Below is a small trained network, with its code and all its weights. Each question gives an input and a target symbol and asks what happens when units are switched off, that is, made to give their printed mean instead of their output.

import numpy as np


def w(rows, s, z=0):
    codes = np.array(rows[::2]) - 128.0
    scale = np.full(codes.shape[1], s)
    scale[-1] = z or s
    return codes * scale


def f(y):
    return y / 2 * (1 + np.tanh(0.7978845608 * (y + 0.044715 * y**3)))


def softmax(a):
    e = np.exp(a - a.max(-1, keepdims=True))
    return e / e.sum(-1, keepdims=True)


def log_softmax(a):
    a = a - a.max(-1, keepdims=True)
    return a - np.log(np.exp(a).sum(-1, keepdims=True))


def net(x, mask):
    ids = ['αβγθλστψω'.index(c) for c in x.split()]
    T = len(ids)
    res = E[ids] + P[:T]
    u = 0
    for l in range(2):
        r = res
        for j in range(3):
            rows = slice(2 * j, 2 * j + 2)
            q, k, v = (r @ M[l][rows].T for M in (Q, K, V))
            z = softmax(np.where(np.tri(T) > 0, q @ k.T / 2**0.5, -1e9)) @ v
            o = O[l][rows]
            res = res + np.where(mask[u + j], z, o[:, -1]) @ o[:, :-1]
        u += 3
        y = f(res @ A[l][:, :-1].T + A[l][:, -1])
        res = res + np.where(mask[u : u + 12], y, B[l][:, -1]) @ B[l][:, :-1]
        u += 12
    return log_softmax(res[-1] @ U[:, :-1].T + U[:, -1])


Q, K, V, O, A, B = {}, {}, {}, {}, {}, {}
E = w([
[64,174,118,144,109,129,160,170],'α',
[140,200,185,160,104,181,89,167],'β',
[125,176,201,56,99,83,123,144],'γ',
[165,113,52,198,112,99,146,87],'θ',
[184,125,78,182,67,138,119,98],'λ',
[136,226,112,202,125,116,103,75],'σ',
[165,215,112,61,135,67,127,122],'τ',
[172,75,212,87,83,77,142,106],'ψ',
[254,157,74,118,133,98,185,196],'ω',
],0.02)
P = w([
[26,1,55,114,177,107,94,104],'0',
[151,243,190,58,142,221,59,174],'1',
[121,217,203,102,110,155,124,109],'2',
[101,170,191,138,98,119,151,89],'3',
[130,150,171,132,83,110,142,105],'4',
[205,178,156,135,125,100,90,123],'5',
[139,112,173,132,40,79,133,126],'6',
[180,135,157,129,45,73,113,143],'7',
[158,95,140,108,13,34,146,146],'8',
[219,67,129,118,8,41,120,155],'9',
[213,98,137,119,8,44,119,160],'10',
[252,195,122,105,64,110,43,225],'11',
],0.0069)
Q[0] = w([
[51,50,106,101,67,151,65,145],'0.h1',
[106,139,26,153,208,164,175,254],'0.h1',
[143,178,110,145,141,39,73,124],'0.h2',
[57,140,126,155,181,144,87,64],'0.h2',
[86,101,118,137,206,182,117,145],'0.h3',
[114,105,147,141,158,111,103,90],'0.h3',
],0.0091)
K[0] = w([
[69,164,127,208,146,138,45,117],'0.h1',
[251,207,121,149,17,183,254,186],'0.h1',
[107,154,81,101,129,96,129,34],'0.h2',
[185,178,191,188,32,146,191,197],'0.h2',
[160,221,191,196,76,197,167,150],'0.h3',
[249,143,156,84,136,216,180,143],'0.h3',
],0.0069)
V[0] = w([
[177,174,121,228,175,216,117,117],'0.h1',
[75,75,227,185,123,74,122,123],'0.h1',
[177,96,100,46,163,124,169,85],'0.h2',
[46,139,42,119,202,108,104,22],'0.h2',
[36,142,234,193,107,255,29,154],'0.h3',
[197,249,112,57,189,77,130,119],'0.h3',
],0.006)
O[0] = w([
[122,197,152,193,208,136,125,59,12],'0.h1',
[148,160,210,130,185,205,114,133,210],'0.h1',
[151,235,174,115,126,85,163,88,106],'0.h2',
[111,159,255,134,150,30,103,197,145],'0.h2',
[55,108,44,149,154,139,141,62,2],'0.h3',
[151,182,67,50,104,53,152,156,127],'0.h3',
],0.0074,0.005)
A[0] = w([
[71,114,145,151,243,77,125,66,21],'0.n1',
[64,45,137,186,146,166,135,76,169],'0.n2',
[162,148,150,105,182,81,157,75,110],'0.n3',
[157,81,93,160,101,103,127,10,144],'0.n4',
[172,220,100,85,155,162,22,206,52],'0.n5',
[151,46,119,123,118,186,129,81,230],'0.n6',
[164,173,72,114,47,161,128,52,125],'0.n7',
[126,192,87,149,103,139,103,193,201],'0.n8',
[57,150,140,116,104,178,137,245,207],'0.n9',
[148,158,153,87,110,54,133,255,73],'0.n10',
[107,136,8,206,127,110,230,188,250],'0.n11',
[174,127,153,73,109,73,112,197,38],'0.n12',
],0.0072,0.0021)
B[0] = w([
[90,123,127,104,143,120,159,88,129],'0.n1',
[152,132,39,2,79,148,79,203,126],'0.n2',
[80,98,94,144,57,157,147,89,144],'0.n3',
[82,170,138,130,140,144,94,162,145],'0.n4',
[97,103,118,144,131,92,161,107,178],'0.n5',
[121,186,170,87,61,139,149,88,152],'0.n6',
[146,74,185,107,162,81,127,155,161],'0.n7',
[134,165,177,148,82,150,118,108,168],'0.n8',
[216,130,145,72,155,19,131,136,148],'0.n9',
[81,94,142,226,116,151,107,107,249],'0.n10',
[205,160,200,143,131,167,101,123,151],'0.n11',
[128,126,115,112,78,176,176,111,243],'0.n12',
],0.008,0.011)
Q[1] = w([
[33,127,33,137,130,230,154,89],'1.h1',
[205,159,253,138,95,82,153,145],'1.h1',
[175,169,209,206,30,91,205,30],'1.h2',
[143,50,174,57,150,110,135,131],'1.h2',
[86,108,98,101,187,94,143,206],'1.h3',
[27,55,31,55,255,125,185,85],'1.h3',
],0.0056)
K[1] = w([
[102,137,127,123,205,166,151,130],'1.h1',
[245,63,157,179,96,62,141,83],'1.h1',
[57,23,89,216,84,251,105,140],'1.h2',
[101,159,117,149,113,190,91,131],'1.h2',
[188,175,110,206,91,213,215,73],'1.h3',
[149,163,211,178,180,169,254,143],'1.h3',
],0.0071)
V[1] = w([
[118,168,78,84,93,135,19,136],'1.h1',
[176,150,97,169,104,152,194,193],'1.h1',
[69,108,72,149,127,75,101,151],'1.h2',
[175,192,139,241,145,89,94,153],'1.h2',
[96,55,208,187,123,2,151,165],'1.h3',
[148,86,86,116,156,102,115,221],'1.h3',
],0.0098)
O[1] = w([
[154,123,91,87,80,73,127,145,17],'1.h1',
[121,180,55,146,120,132,137,59,200],'1.h1',
[147,164,83,93,118,74,155,127,1],'1.h2',
[169,143,134,192,135,82,121,98,84],'1.h2',
[173,134,81,197,141,157,171,184,167],'1.h3',
[245,112,129,67,139,123,236,104,44],'1.h3',
],0.012,0.0092)
A[1] = w([
[145,49,174,99,135,48,79,42,139],'1.n1',
[75,213,129,155,108,143,65,148,252],'1.n2',
[88,81,124,212,150,89,195,149,83],'1.n3',
[217,113,148,194,136,6,161,219,54],'1.n4',
[207,146,200,123,167,143,146,115,204],'1.n5',
[224,118,127,38,230,155,239,57,133],'1.n6',
[255,181,87,139,114,86,132,218,125],'1.n7',
[174,86,133,202,130,149,126,97,31],'1.n8',
[107,220,181,155,217,158,157,166,218],'1.n9',
[52,230,172,87,228,147,191,144,144],'1.n10',
[66,92,79,15,190,113,84,10,80],'1.n11',
[154,135,30,120,76,64,98,100,202],'1.n12',
],0.0064,0.0042)
B[1] = w([
[168,127,104,172,127,205,89,172,175],'1.n1',
[149,78,119,175,125,102,161,119,248],'1.n2',
[115,156,140,131,146,176,118,98,176],'1.n3',
[78,124,180,107,165,136,141,68,159],'1.n4',
[120,72,144,80,65,114,104,108,161],'1.n5',
[2,115,79,172,158,83,107,113,134],'1.n6',
[131,128,158,128,98,107,148,139,150],'1.n7',
[110,144,117,92,169,112,99,117,196],'1.n8',
[172,64,102,125,93,138,153,90,194],'1.n9',
[91,109,136,129,67,167,129,72,134],'1.n10',
[86,129,135,114,179,142,114,226,175],'1.n11',
[126,208,157,108,162,69,194,71,145],'1.n12',
],0.009,0.016)
U = w([
[113,48,49,86,110,86,126,88,35],'α',
[131,137,102,93,149,125,88,130,109],'β',
[191,128,85,96,106,143,202,185,217],'γ',
[188,122,160,106,212,144,159,121,44],'θ',
[205,132,106,90,2,66,49,98,207],'λ',
[147,97,138,179,127,30,65,173,167],'σ',
[113,183,114,152,87,110,157,190,1],'τ',
[156,4,72,126,68,133,60,123,219],'ψ',
[102,142,17,85,100,182,88,20,28],'ω',
],0.0059,0.0029)

Each question gives the input, a string of symbols that net reads in full, and the target symbol t.
The units are the heads (2 rows each of Q, K, V and O) and the neurons (one row each of A and B). Each row of codes is followed by its name. A weight is (code - 128) times the scale printed after its matrix; where a second scale follows, it is the last column's (O, A, B and U).
mask holds one flag per unit, layer by layer, with each layer's heads first. A switched-off unit (its flag False) gives its mean, the last column of its rows in O or B, instead of its output. The means were averaged over made-up inputs and are rounded, as every weight is.
A unit's drop is (log p(t) with every unit on - log p(t) with that unit switched off) / (log p(t) with every unit on - log p(t) with every unit switched off).
The circuit of an input: a set's keep is (log p(t) with only the set's units on - log p(t) with every unit switched off) / (log p(t) with every unit on - log p(t) with every unit switched off). Starting from the 12 units with the biggest drops (on a tie, the unit counted first), units are removed one at a time, each time the one whose removal leaves the highest keep (on an exact tie, the one counted first), for as long as the keep stays at least 0.8.
circuit, biggest first: the units of the circuit, biggest drop first
k most important neurons: the k neurons with the biggest drops, biggest first
k most important neurons of layer l: the k neurons of layer l with the biggest drops, biggest first
which heads matter: for each layer, one digit per head in row order, 1 if its drop is at least 0.15 and else 0, layers parted by /
input ω σ σ θ ψ β, target ω: which heads matter	101 / 100
input σ θ ψ λ ω, target σ: circuit, biggest first	[0.h2]
input θ ψ ψ γ α ω, target θ: 2 most important neurons of layer 1	[1.n4; 1.n7]
input λ α σ ψ λ ψ α, target λ: which heads matter	001 / 001
input λ ψ σ ψ λ ψ β ψ ψ ψ ω, target ω: circuit, biggest first	[1.h1; 0.h1; 0.n11; 0.n12]
input σ λ γ λ ψ β ψ β α, target σ: which heads matter	100 / 011
input θ θ α ψ σ λ ψ, target θ: circuit, biggest first	[0.h2; 1.h3; 1.n4; 1.h1]
input σ ψ σ τ γ σ ω σ σ ψ, target σ: which heads matter	110 / 011
input γ ψ λ σ λ α λ γ ψ ψ σ λ, target γ: circuit, biggest first	[1.h3; 0.h1]
input σ ψ ψ σ σ ψ γ λ λ α ψ ψ, target σ: circuit, biggest first	[0.h1; 1.h2]
input γ β ψ β ψ τ σ θ ω σ σ, target ω: circuit, biggest first	[1.h1; 0.n11; 0.h1]
input β ω σ ω, target β: which heads matter	111 / 001
input α θ σ ω τ β γ, target α: 4 most important neurons	[0.n2; 1.n6; 0.n9; 0.n12]
input θ ψ ψ λ λ β ψ ψ α σ λ, target θ: which heads matter	011 / 001
input σ θ θ λ θ ψ σ ψ ω γ γ λ, target σ: circuit, biggest first	[1.h2; 0.h2]
input λ σ ψ, target λ: which heads matter	111 / 011
input ψ γ ψ σ σ τ, target ψ: which heads matter	100 / 010
input θ λ β β ω ψ ψ, target θ: 2 most important neurons of layer 1	[1.n4; 1.n3]
input σ λ ψ θ β, target σ: circuit, biggest first	[1.h2; 1.h3]
input ω γ γ ψ λ ω λ σ, target ω: circuit, biggest first	[1.h1; 0.h2]
input α λ γ ψ σ ω τ σ θ ψ λ, target α: 4 most important neurons of layer 0	[0.n2; 0.n9; 0.n12; 0.n10]
input ω γ θ, target ω: circuit, biggest first	[1.h1; 0.h3; 0.h2]
input ω ψ ψ ψ ψ ψ θ, target ω: which heads matter	111 / 100
input β γ τ σ ψ ψ σ θ ψ, target β: which heads matter	111 / 011
input ω λ σ λ ψ λ, target ω: which heads matter	101 / 100
input τ σ ψ, target τ: which heads matter	111 / 001
input β ψ θ ω γ, target ω: which heads matter	000 / 110
input α λ σ γ τ ω, target ω: 2 most important neurons	[1.n6; 0.n11]
input β ψ γ γ ψ α ψ σ, target β: 4 most important neurons	[0.n2; 1.n11; 0.n10; 1.n9]
